Below is a small trained network, with its code and all its weights. Each question gives an input and a target symbol and asks what happens when units are switched off, that is, made to give their printed mean instead of their output.

import numpy as np


def w(rows, s, z=0):
    codes = np.array(rows[::2]) - 128.0
    scale = np.full(codes.shape[1], s)
    scale[-1] = z or s
    return codes * scale


def norm(h):
    return h / np.sqrt((h * h).mean(-1, keepdims=True) + 1e-5)


def f(y):
    return y / 2 * (1 + np.tanh(0.7978845608 * (y + 0.044715 * y**3)))


def softmax(a):
    e = np.exp(a - a.max(-1, keepdims=True))
    return e / e.sum(-1, keepdims=True)


def log_softmax(a):
    a = a - a.max(-1, keepdims=True)
    return a - np.log(np.exp(a).sum(-1, keepdims=True))


def net(x, mask):
    ids = ['ΔΞΠΩεμσφ'.index(c) for c in x.split()]
    T = len(ids)
    res = E[ids] + P[:T]
    r = norm(res)
    for j in range(3):
        rows = slice(3 * j, 3 * j + 3)
        q, k, v = (r @ M[0][rows].T for M in (Q, K, V))
        z = softmax(np.where(np.tri(T) > 0, q @ k.T / 3**0.5, -1e9)) @ v
        o = O[0][rows]
        res = res + np.where(mask[j], z, o[:, -1]) @ o[:, :-1]
    y = f(norm(res) @ A[0][:, :-1].T + A[0][:, -1])
    res = res + np.where(mask[3:11], y, B[0][:, -1]) @ B[0][:, :-1]
    return log_softmax(norm(res)[-1] @ U[:, :-1].T + U[:, -1])


Q, K, V, O, A, B = {}, {}, {}, {}, {}, {}
E = w([
[127,13,163,120,196,93,104],'Δ',
[39,41,100,211,147,97,85],'Ξ',
[53,59,135,123,197,166,94],'Π',
[115,171,124,72,105,66,213],'Ω',
[60,46,40,168,176,47,104],'ε',
[178,145,7,106,130,168,180],'μ',
[99,210,70,163,149,111,73],'σ',
[27,55,78,69,123,187,53],'φ',
],0.017)
P = w([
[145,144,140,60,254,1,80],'0',
[110,135,88,86,188,25,67],'1',
[91,117,106,91,168,57,74],'2',
[76,114,125,87,148,93,81],'3',
[86,100,146,76,149,116,92],'4',
[80,94,154,90,139,132,100],'5',
[87,85,164,88,137,143,113],'6',
[84,80,169,98,124,153,118],'7',
[96,69,175,96,124,155,137],'8',
[91,65,177,115,114,159,147],'9',
[105,53,184,106,105,162,158],'10',
[99,49,187,120,98,173,175],'11',
[101,54,206,92,130,182,137],'12',
],0.0078)
Q[0] = w([
[111,128,161,171,121,102,101],'head 1',
[137,118,159,141,143,75,145],'head 1',
[112,165,106,135,133,139,173],'head 1',
[185,143,118,150,104,158,105],'head 2',
[84,125,136,119,137,137,128],'head 2',
[156,248,156,139,124,133,136],'head 2',
[69,157,121,92,105,128,137],'head 3',
[142,136,132,125,146,103,93],'head 3',
[102,132,127,123,134,151,71],'head 3',
],0.017)
K[0] = w([
[87,159,175,157,87,52,126],'head 1',
[131,110,201,182,90,57,179],'head 1',
[130,162,107,149,116,104,133],'head 1',
[133,143,102,129,202,120,60],'head 2',
[151,110,158,149,41,126,177],'head 2',
[84,149,136,119,192,78,11],'head 2',
[10,120,119,155,115,70,37],'head 3',
[201,88,68,163,149,189,154],'head 3',
[129,117,107,107,121,83,121],'head 3',
],0.012)
V[0] = w([
[123,180,167,215,141,51,84],'head 1',
[211,86,98,162,107,93,84],'head 1',
[136,64,129,99,194,71,203],'head 1',
[193,198,84,175,139,128,206],'head 2',
[231,99,80,202,148,189,2],'head 2',
[75,125,194,132,91,79,107],'head 2',
[69,77,133,159,121,154,114],'head 3',
[98,143,216,63,169,86,118],'head 3',
[238,117,77,162,141,133,36],'head 3',
],0.0085)
O[0] = w([
[147,122,163,73,123,212,136,56],'head 1',
[183,134,136,208,125,155,135,123],'head 1',
[152,202,127,115,89,169,133,246],'head 1',
[72,90,159,99,139,102,71,171],'head 2',
[87,126,140,175,213,199,161,1],'head 2',
[143,135,2,143,37,55,192,43],'head 2',
[147,110,165,98,151,122,74,194],'head 3',
[201,103,183,115,154,188,118,164],'head 3',
[216,103,154,113,76,127,143,130],'head 3',
],0.0089,0.006)
A[0] = w([
[156,167,94,93,216,154,123,102],'neuron 1',
[80,134,98,129,128,117,77,91],'neuron 2',
[193,204,43,125,136,104,134,171],'neuron 3',
[134,89,146,220,76,145,75,156],'neuron 4',
[174,145,146,83,8,43,138,252],'neuron 5',
[199,142,68,142,53,70,83,162],'neuron 6',
[109,108,84,129,152,140,73,83],'neuron 7',
[113,110,103,180,172,190,143,26],'neuron 8',
],0.013,0.0044)
B[0] = w([
[113,133,138,148,89,112,142,212],'neuron 1',
[156,101,151,126,120,134,143,172],'neuron 2',
[139,97,68,120,157,128,109,221],'neuron 3',
[155,147,103,62,152,102,127,148],'neuron 4',
[101,29,111,67,6,110,93,248],'neuron 5',
[110,196,114,182,101,99,132,226],'neuron 6',
[132,140,149,102,131,158,164,192],'neuron 7',
[124,148,187,92,111,141,127,166],'neuron 8',
],0.017,0.011)
U = w([
[254,74,147,173,129,90,145,122],'Δ',
[172,217,116,24,157,53,138,89],'Ξ',
[106,208,197,199,74,121,209,196],'Π',
[126,92,115,98,31,33,99,131],'Ω',
[79,194,50,203,171,78,140,226],'ε',
[88,76,137,112,217,108,58,157],'μ',
[139,124,119,135,126,101,143,66],'σ',
[126,52,39,63,121,212,197,2],'φ',
],0.0079,0.0059)

Each question gives the input, a string of symbols that net reads in full, and the target symbol t.
The units are the heads (3 rows each of Q, K, V and O) and the neurons (one row each of A and B). Each row of codes is followed by its name. A weight is (code - 128) times the scale printed after its matrix; where a second scale follows, it is the last column's (O, A, B and U).
mask holds one flag per unit, heads first, then neurons. A switched-off unit (its flag False) gives its mean, the last column of its rows in O or B, instead of its output. The means were averaged over made-up inputs and are rounded, as every weight is.
A unit's drop is (log p(t) with every unit on - log p(t) with that unit switched off) / (log p(t) with every unit on - log p(t) with every unit switched off).
The circuit of an input: a set's keep is (log p(t) with only the set's units on - log p(t) with every unit switched off) / (log p(t) with every unit on - log p(t) with every unit switched off). Starting from all 11 units, units are removed one at a time, each time the one whose removal leaves the highest keep (on an exact tie, the one counted first), for as long as the keep stays at least 0.8.
units of the circuit, in order: the units of the circuit, biggest drop first
unit that matters most: the unit with the biggest drop
top k neurons: the k neurons with the biggest drops, biggest first
which heads matter: for each layer, one digit per head in row order, 1 if its drop is at least 0.15 and else 0, layers parted by /
drop of u: that unit's drop, to one decimal
input ε φ ε σ σ, target φ: top neuron : neuron 6
input μ Ω μ Π Ξ Δ μ, target Π: which heads matter : 010
input φ σ Π μ Ξ Π Ξ μ ε φ, target μ: units of the circuit, in order : head 2; neuron 5
input Δ σ Ξ ε φ φ, target φ: units of the circuit, in order : head 2; neuron 5; neuron 6
input Π Π μ Ω Ξ Π μ μ, target Π: units of the circuit, in order : head 2; neuron 5; neuron 1
input Δ Δ Δ, target Δ: units of the circuit, in order : head 3; neuron 5; head 2
input Δ φ Δ ε ε, target ε: top 2 neurons : neuron 5; neuron 6
input Ξ Ξ Δ, target Δ: units of the circuit, in order : neuron 5; head 2; head 3
input σ Ξ μ σ σ Π ε σ, target Π: units of the circuit, in order : head 1; neuron 5; neuron 3
input φ Ξ φ μ σ Ω Δ μ μ φ Ξ, target μ: which heads matter : 010
input Δ Ξ σ, target ε: top 3 neurons : neuron 5; neuron 3; neuron 1
input Ξ Δ ε σ Π, target Π: units of the circuit, in order : head 2; neuron 5; neuron 3
input σ Ω μ, target ε: which heads matter : 110
input σ Π Δ φ σ σ, target Π: top 2 neurons : neuron 5; neuron 1
input Ξ Ξ μ, target ε: units of the circuit, in order : neuron 5; head 2
input φ μ ε Ξ σ, target ε: unit that matters most : head 2
input Ξ Ω μ Δ Ω Π μ Π, target μ: drop of head 1 : 0.0
input μ φ Δ Ω Π μ Δ Ξ μ μ ε, target μ: drop of neuron 5 : 0.2
input Ω μ φ μ φ φ φ Δ Ξ φ Π φ Ξ, target μ: drop of neuron 5 : 0.1
